Below are the code and all the weights of a small trained network. Each question names an input and a target symbol and asks about switching units off, where a switched-off unit gives its printed mean instead of its output.

import numpy as np


def w(rows, s, z=0):
    codes = np.array(rows[::2]) - 128.0
    scale = np.full(codes.shape[1], s)
    scale[-1] = z or s
    return codes * scale


def norm(h):
    return h / np.sqrt((h * h).mean(-1, keepdims=True) + 1e-5)


def f(y):
    return y / 2 * (1 + np.tanh(0.7978845608 * (y + 0.044715 * y**3)))


def softmax(a):
    e = np.exp(a - a.max(-1, keepdims=True))
    return e / e.sum(-1, keepdims=True)


def log_softmax(a):
    a = a - a.max(-1, keepdims=True)
    return a - np.log(np.exp(a).sum(-1, keepdims=True))


def net(x, mask):
    ids = ['ηλξπσψω'.index(c) for c in x.split()]
    T = len(ids)
    res = E[ids] + P[:T]
    u = 0
    for l in range(2):
        q, k, v = (norm(res) @ M[l].T for M in (Q, K, V))
        z = softmax(np.where(np.tri(T) > 0, q @ k.T / 4**0.5, -1e9)) @ v
        res = res + np.where(mask[u], z, O[l][:, -1]) @ O[l][:, :-1]
        u += 1
        y = f(norm(res) @ A[l][:, :-1].T + A[l][:, -1])
        res = res + np.where(mask[u : u + 8], y, B[l][:, -1]) @ B[l][:, :-1]
        u += 8
    return log_softmax(norm(res)[-1] @ U[:, :-1].T + U[:, -1])


Q, K, V, O, A, B = {}, {}, {}, {}, {}, {}
E = w([
[150,77,153,251],'η',
[133,155,168,191],'λ',
[153,118,88,169],'ξ',
[134,108,114,116],'π',
[116,146,102,128],'σ',
[175,221,136,96],'ψ',
[97,105,134,155],'ω',
],0.025)
P = w([
[254,142,128,161],'0',
[219,129,60,187],'1',
[199,138,67,180],'2',
[181,125,50,167],'3',
[163,120,55,156],'4',
[146,120,60,147],'5',
[129,114,62,137],'6',
[117,114,66,122],'7',
[103,112,75,106],'8',
[91,105,74,96],'9',
[75,101,85,84],'10',
],0.0075)
Q[0] = w([
[101,131,252,162],'0.h0',
[117,100,52,126],'0.h0',
[116,138,185,123],'0.h0',
[169,135,81,106],'0.h0',
],0.019)
K[0] = w([
[251,120,106,188],'0.h0',
[51,117,109,122],'0.h0',
[252,135,137,183],'0.h0',
[57,121,143,35],'0.h0',
],0.012)
V[0] = w([
[32,121,159,147],'0.h0',
[143,41,169,245],'0.h0',
[237,63,238,255],'0.h0',
[99,249,94,173],'0.h0',
],0.0055)
O[0] = w([
[149,201,126,29,4],'0.h0',
[83,217,110,99,223],'0.h0',
[40,154,132,161,168],'0.h0',
[188,200,254,184,223],'0.h0',
],0.0086,0.0022)
A[0] = w([
[102,133,102,157,75],'0.n0',
[184,202,111,185,251],'0.n1',
[80,117,80,109,72],'0.n2',
[95,103,117,148,65],'0.n3',
[101,47,168,135,160],'0.n4',
[149,165,120,108,117],'0.n5',
[42,67,99,104,33],'0.n6',
[73,161,247,109,117],'0.n7',
],0.012,0.0025)
B[0] = w([
[103,99,124,68,149],'0.n0',
[59,72,62,85,254],'0.n1',
[106,52,61,185,142],'0.n2',
[146,149,93,105,138],'0.n3',
[22,254,72,164,140],'0.n4',
[37,94,113,160,135],'0.n5',
[210,108,71,140,150],'0.n6',
[220,58,40,107,146],'0.n7',
],0.0059,0.0089)
Q[1] = w([
[245,25,1,57],'1.h0',
[58,70,91,78],'1.h0',
[144,179,202,150],'1.h0',
[125,63,175,115],'1.h0',
],0.0096)
K[1] = w([
[123,121,131,6],'1.h0',
[125,90,96,111],'1.h0',
[142,112,150,184],'1.h0',
[215,78,185,190],'1.h0',
],0.011)
V[1] = w([
[110,153,106,149],'1.h0',
[84,2,151,78],'1.h0',
[104,169,101,99],'1.h0',
[72,86,170,222],'1.h0',
],0.0087)
O[1] = w([
[197,94,189,160,253],'1.h0',
[176,213,12,236,24],'1.h0',
[2,214,142,250,160],'1.h0',
[227,137,79,65,194],'1.h0',
],0.0051,0.0022)
A[1] = w([
[183,92,105,81,103],'1.n0',
[211,172,132,150,218],'1.n1',
[104,241,193,127,255],'1.n2',
[81,6,213,154,143],'1.n3',
[186,77,120,105,139],'1.n4',
[76,183,96,97,69],'1.n5',
[106,173,205,79,210],'1.n6',
[153,66,82,151,189],'1.n7',
],0.013,0.0052)
B[1] = w([
[175,150,105,222,152],'1.n0',
[95,178,211,78,160],'1.n1',
[118,56,67,124,167],'1.n2',
[86,96,102,56,172],'1.n3',
[217,110,184,111,164],'1.n4',
[107,209,131,85,140],'1.n5',
[42,47,99,2,148],'1.n6',
[106,167,175,91,245],'1.n7',
],0.0092,0.011)
U = w([
[85,78,220,216,64],'η',
[85,144,180,169,38],'λ',
[108,153,150,155,48],'ξ',
[167,77,73,179,118],'π',
[149,199,242,121,252],'σ',
[89,63,161,52,126],'ψ',
[59,254,141,49,118],'ω',
],0.0094,0.0035)

Each question gives the input, a string of symbols that net reads in full, and the target symbol t.
The units are the heads (4 rows each of Q, K, V and O) and the neurons (one row each of A and B). Each row of codes is followed by its name. A weight is (code - 128) times the scale printed after its matrix; where a second scale follows, it is the last column's (O, A, B and U).
mask holds one flag per unit, layer by layer, with each layer's heads first. A switched-off unit (its flag False) gives its mean, the last column of its rows in O or B, instead of its output. The means were averaged over made-up inputs and are rounded, as every weight is.
A unit's drop is (log p(t) with every unit on - log p(t) with that unit switched off) / (log p(t) with every unit on - log p(t) with every unit switched off).
The circuit of an input: a set's keep is (log p(t) with only the set's units on - log p(t) with every unit switched off) / (log p(t) with every unit on - log p(t) with every unit switched off). Starting from the 12 units with the biggest drops (on a tie, the unit counted first), units are removed one at a time, each time the one whose removal leaves the highest keep (on an exact tie, the one counted first), for as long as the keep stays at least 0.8.
circuit, biggest first: the units of the circuit, biggest drop first
top k neurons: the k neurons with the biggest drops, biggest first
k most important neurons of layer l: the k neurons of layer l with the biggest drops, biggest first
drop of u: that unit's drop, to one decimal
input ψ ψ ξ η η ξ λ, target ω: 2 most important neurons of layer 0 : 0.n7, 0.n1
input ψ π σ, target ψ: circuit, biggest first : 0.h0, 1.h0
input π ψ σ, target ψ: circuit, biggest first : 0.h0, 0.n1
input ψ σ ψ η ξ, target ψ: circuit, biggest first : 1.h0, 1.n3
input π ξ π ψ σ ξ π, target σ: 3 most important neurons of layer 0 : 0.n1, 0.n5, 0.n0
input λ π π η σ π ω η η π, target π: top 2 neurons : 0.n2, 0.n6
input λ λ π σ σ ψ ω η λ, target ψ: circuit, biggest first : 1.h0, 1.n3
input σ ω π ξ π, target π: 4 most important neurons of layer 0 : 0.n2, 0.n6, 0.n4, 0.n1
input ξ λ ψ λ π π ω, target ω: 2 most important neurons of layer 1 : 1.n2, 1.n0
input λ η σ λ ω ξ π, target ω: 3 most important neurons of layer 1 : 1.n2, 1.n5, 1.n0
input η ω ω π, target ω: top neuron : 1.n5
input ψ λ π λ, target ω: top 4 neurons : 0.n7, 0.n4, 0.n1, 1.n3
input ξ σ π π π ω, target ω: 3 most important neurons of layer 1 : 1.n2, 1.n7, 1.n0
input λ η η ψ ω σ η σ ξ π, target σ: top neuron : 0.n1
input η ω π λ, target π: top 2 neurons : 1.n7, 1.n2
input λ η ψ π ξ, target ψ: top 2 neurons : 0.n1, 1.n3
input σ σ ψ, target ψ: 3 most important neurons of layer 1 : 1.n6, 1.n2, 1.n7
input η ψ ψ ω ψ λ, target π: 4 most important neurons of layer 1 : 1.n7, 1.n2, 1.n1, 1.n6
input σ λ σ ξ π ψ η σ σ ξ, target σ: drop of 0.n1 : 0.0
input π π ξ λ ψ, target ψ: drop of 1.n2 : 0.1
input π ω ξ, target ω: circuit, biggest first : 0.h0
input η η λ ψ σ σ σ π ξ ω ξ, target ω: drop of 1.n1 : -0.1
input λ λ σ, target σ: drop of 0.h0 : 0.9
